Below are the code and all the weights of a small trained network. Each question names an input and a class and asks about switching units off, where a switched-off unit gives its printed mean instead of its output.

import numpy as np


def w(rows, s, z=0):
    codes = np.array(rows[::2]) - 128.0
    scale = np.full(codes.shape[1], s)
    scale[-1] = z or s
    return codes * scale


def f(y):
    return y / 2 * (1 + np.tanh(0.7978845608 * (y + 0.044715 * y**3)))


def log_softmax(a):
    a = a - a.max(-1, keepdims=True)
    return a - np.log(np.exp(a).sum(-1, keepdims=True))


def net(x, mask):
    res = np.array(x, float).reshape(1, 5) / 4 @ E
    y = f(res @ A[0][:, :-1].T + A[0][:, -1])
    res = res + np.where(mask, y, B[0][:, -1]) @ B[0][:, :-1]
    return log_softmax(res[-1] @ U[:, :-1].T + U[:, -1])


A, B = {}, {}
E = w([
[144,83,56,53,207,152,170],'x0',
[139,255,112,159,189,103,115],'x1',
[206,91,104,154,168,200,83],'x2',
[118,179,97,197,89,131,155],'x3',
[145,134,189,136,176,70,157],'x4',
],0.014)
A[0] = w([
[123,145,128,106,2,100,84,153],'N0',
[159,212,115,220,116,146,73,255],'N1',
[135,136,52,198,70,110,171,141],'N2',
[211,99,157,231,117,123,61,114],'N3',
[118,127,190,95,131,12,247,152],'N4',
[69,104,161,106,67,38,164,202],'N5',
],0.0082,0.0077)
B[0] = w([
[12,115,193,80,152,185,92,182],'N0',
[185,254,161,173,116,196,115,247],'N1',
[93,136,92,195,95,194,215,173],'N2',
[202,100,164,143,47,100,39,184],'N3',
[198,68,146,162,116,19,191,215],'N4',
[65,58,254,97,138,105,200,214],'N5',
],0.0091,0.015)
U = w([
[44,86,138,129,124,130,132,81],'0',
[135,95,147,145,107,2,188,123],'1',
[113,126,82,168,114,52,79,35],'2',
[200,18,59,68,173,176,110,255],'3',
[187,159,151,163,79,110,48,98],'4',
[88,178,165,105,145,102,49,117],'5',
[151,219,103,134,219,32,126,142],'6',
[124,180,92,181,101,166,183,83],'7',
],0.013,0.0086)

Each question gives the input, the list of numbers given to net, and the class t.
The units are the neurons (one row each of A and B). Each row of codes is followed by its name. A weight is (code - 128) times the scale printed after its matrix; where a second scale follows, it is the last column's (A, B and U).
mask holds one flag per neuron, in row order. A switched-off neuron (its flag False) gives its mean, the last column of its row in B, instead of its output. The means were averaged over made-up inputs and are rounded, as every weight is.
A unit's drop is (log p(t) with every unit on - log p(t) with that unit switched off) / (log p(t) with every unit on - log p(t) with every unit switched off).
The circuit of an input: a set's keep is (log p(t) with only the set's units on - log p(t) with every unit switched off) / (log p(t) with every unit on - log p(t) with every unit switched off). Starting from all 6 units, units are removed one at a time, each time the one whose removal leaves the highest keep (on an exact tie, the one counted first), for as long as the keep stays at least 0.8.
units of the circuit, in order: the units of the circuit, biggest drop first
unit that matters most: the unit with the biggest drop
top k neurons: the k neurons with the biggest drops, biggest first
drop of u: that unit's drop, to one decimal
input [3,6,7,4,-1], class 4: unit that matters most -> N3
input [1,3,-6,-5,-7], class 0: top 3 neurons -> N1, N4, N3
input [-1,3,-8,-1,-6], class 0: units of the circuit, in order -> N0, N5
input [-3,-7,1,1,2], class 0: units of the circuit, in order -> N4, N0
input [5,0,0,2,1], class 3: units of the circuit, in order -> N1, N5
input [-3,-6,8,0,-2], class 4: top 2 neurons -> N3, N5
input [-7,-3,2,-3,-7], class 5: top 2 neurons -> N0, N4
input [-4,1,-7,2,-8], class 0: top 3 neurons -> N0, N5, N2
input [0,-5,1,5,-1], class 0: units of the circuit, in order -> N1, N4
input [0,-2,-7,7,-4], class 0: top 2 neurons -> N0, N5
input [0,6,1,8,5], class 7: top 2 neurons -> N2, N1
input [-7,-6,1,-2,-1], class 0: top 3 neurons -> N0, N1, N5
input [-2,2,-1,7,5], class 7: top 2 neurons -> N1, N2
input [-4,-5,-2,-1,-2], class 0: top neuron -> N0
input [-1,5,7,-7,-7], class 4: drop of N1 -> 0.1
input [1,5,-7,4,2], class 1: drop of N1 -> 0.0
input [-4,4,0,3,-5], class 7: drop of N2 -> 1.2
